Here is a tiny trained network, its code and every weight. The questions are about switching its units off for an input and a class, where a switched-off unit gives its printed mean instead of its output.

import numpy as np


def w(rows, s, z=0):
    codes = np.array(rows[::2]) - 128.0
    scale = np.full(codes.shape[1], s)
    scale[-1] = z or s
    return codes * scale


def norm(h):
    return h / np.sqrt((h * h).mean(-1, keepdims=True) + 1e-5)


def f(y):
    return np.maximum(y, 0)


def log_softmax(a):
    a = a - a.max(-1, keepdims=True)
    return a - np.log(np.exp(a).sum(-1, keepdims=True))


def net(x, mask):
    res = np.array(x, float).reshape(1, 2) / 4 @ E
    u = 0
    for l in range(4):
        y = f(norm(res) @ A[l][:, :-1].T + A[l][:, -1])
        res = res + np.where(mask[u : u + 7], y, B[l][:, -1]) @ B[l][:, :-1]
        u += 7
    return log_softmax(norm(res)[-1] @ U[:, :-1].T + U[:, -1])


A, B = {}, {}
E = w([
[179,235,209,128,132,33,110,123],'x0',
[176,203,205,132,169,253,186,99],'x1',
],0.0066)
A[0] = w([
[156,148,174,168,158,137,123,91,1],'0.n1',
[99,68,49,111,105,90,84,201,217],'0.n2',
[120,122,105,90,140,100,169,62,60],'0.n3',
[84,115,170,108,139,132,157,199,49],'0.n4',
[125,223,252,151,131,113,157,87,136],'0.n5',
[114,81,56,175,134,118,150,105,20],'0.n6',
[139,97,148,165,75,74,113,115,183],'0.n7',
],0.0039,0.0018)
B[0] = w([
[85,147,69,206,131,131,22,223,155],'0.n1',
[157,191,189,114,97,253,68,117,254],'0.n2',
[103,130,124,189,93,113,234,75,128],'0.n3',
[129,134,140,148,52,120,163,107,128],'0.n4',
[150,57,65,106,204,91,248,121,241],'0.n5',
[130,137,228,150,151,113,215,163,166],'0.n6',
[159,218,98,153,198,213,83,129,186],'0.n7',
],0.004,0.0044)
A[1] = w([
[134,69,35,135,171,102,197,98,90],'1.n1',
[13,37,87,80,44,1,44,192,55],'1.n2',
[125,186,202,164,99,200,99,104,126],'1.n3',
[148,130,180,125,122,177,194,67,86],'1.n4',
[104,73,135,158,128,233,141,154,174],'1.n5',
[183,190,153,177,160,95,88,124,122],'1.n6',
[163,122,74,119,188,138,144,142,6],'1.n7',
],0.0051,0.002)
B[1] = w([
[37,122,66,84,112,78,120,108,163],'1.n1',
[205,222,89,170,199,204,89,144,238],'1.n2',
[234,131,130,61,155,124,81,159,185],'1.n3',
[146,163,1,151,132,117,47,165,202],'1.n4',
[112,144,215,78,104,39,139,88,254],'1.n5',
[84,44,142,86,87,127,161,71,199],'1.n6',
[124,140,91,117,81,140,63,188,146],'1.n7',
],0.0053,0.0055)
A[2] = w([
[47,1,95,133,90,208,150,145,69],'2.n1',
[82,124,46,124,122,114,157,136,77],'2.n2',
[158,103,118,88,103,117,89,110,47],'2.n3',
[182,105,169,163,171,189,180,132,28],'2.n4',
[114,118,70,227,106,113,69,133,5],'2.n5',
[156,146,180,155,136,59,170,180,27],'2.n6',
[76,124,116,110,71,85,114,131,154],'2.n7',
],0.0079,0.0016)
B[2] = w([
[90,170,186,211,91,18,155,2,252],'2.n1',
[147,73,186,58,136,121,137,191,183],'2.n2',
[141,78,143,69,125,130,151,158,184],'2.n3',
[79,106,86,147,109,171,58,185,213],'2.n4',
[183,216,86,129,118,206,97,218,202],'2.n5',
[63,82,123,156,92,88,147,49,190],'2.n6',
[175,72,84,144,164,163,158,110,179],'2.n7',
],0.0071,0.0042)
A[3] = w([
[151,85,157,75,142,141,140,159,50],'3.n1',
[141,157,121,146,165,255,159,123,55],'3.n2',
[120,163,185,186,107,43,166,55,91],'3.n3',
[110,54,72,131,153,144,182,153,69],'3.n4',
[69,114,134,142,83,160,159,84,6],'3.n5',
[134,116,141,111,124,185,180,118,41],'3.n6',
[204,121,181,110,108,94,100,132,107],'3.n7',
],0.0074,0.0023)
B[3] = w([
[124,104,166,137,131,141,170,166,167],'3.n1',
[182,172,1,148,95,154,27,175,227],'3.n2',
[68,63,137,187,82,110,148,81,254],'3.n3',
[113,149,208,82,133,194,111,186,150],'3.n4',
[137,98,156,166,143,88,141,97,163],'3.n5',
[104,186,121,144,69,149,87,148,144],'3.n6',
[60,96,129,131,155,163,182,149,177],'3.n7',
],0.0071,0.006)
U = w([
[177,175,58,147,123,178,34,170,191],'0',
[84,93,153,171,114,59,159,11,193],'1',
[116,58,192,48,149,164,151,200,3],'2',
],0.013,0.002)

Each question gives the input, the list of numbers given to net, and the class t.
The units are the neurons (one row each of A and B). Each row of codes is followed by its name. A weight is (code - 128) times the scale printed after its matrix; where a second scale follows, it is the last column's (A, B and U).
mask holds one flag per neuron, layer by layer. A switched-off neuron (its flag False) gives its mean, the last column of its row in B, instead of its output. The means were averaged over made-up inputs and are rounded, as every weight is.
A unit's drop is (log p(t) with every unit on - log p(t) with that unit switched off) / (log p(t) with every unit on - log p(t) with every unit switched off).
most important unit: the unit with the biggest drop
k most important neurons: the k neurons with the biggest drops, biggest first
k most important neurons of layer l: the k neurons of layer l with the biggest drops, biggest first
drop of u: that unit's drop, to one decimal
input [1,-1], class 2: most important unit => 1.n2
input [-2,3], class 2: 4 most important neurons => [1.n2, 1.n5, 2.n1, 0.n2]
input [6,5], class 1: 4 most important neurons => [0.n2, 2.n6, 1.n2, 2.n5]
input [-3,-2], class 2: 2 most important neurons of layer 0 => [0.n5, 0.n2]
input [0,-3], class 2: 2 most important neurons of layer 0 => [0.n2, 0.n7]
input [3,-3], class 2: 3 most important neurons of layer 1 => [1.n6, 1.n4, 1.n5]
input [-5,4], class 1: 3 most important neurons => [1.n2, 0.n2, 2.n1]
input [-4,-1], class 1: 2 most important neurons => [1.n2, 2.n1]
input [8,-8], class 0: 2 most important neurons of layer 0 => [0.n6, 0.n5]
input [7,-8], class 0: 4 most important neurons => [1.n2, 1.n5, 2.n1, 2.n5]
input [-1,-1], class 2: drop of 0.n2 => 0.1
input [-7,-2], class 1: drop of 2.n1 => 2.4
input [-8,2], class 1: drop of 2.n1 => 1.3
input [2,0], class 2: most important neuron => [0.n5]
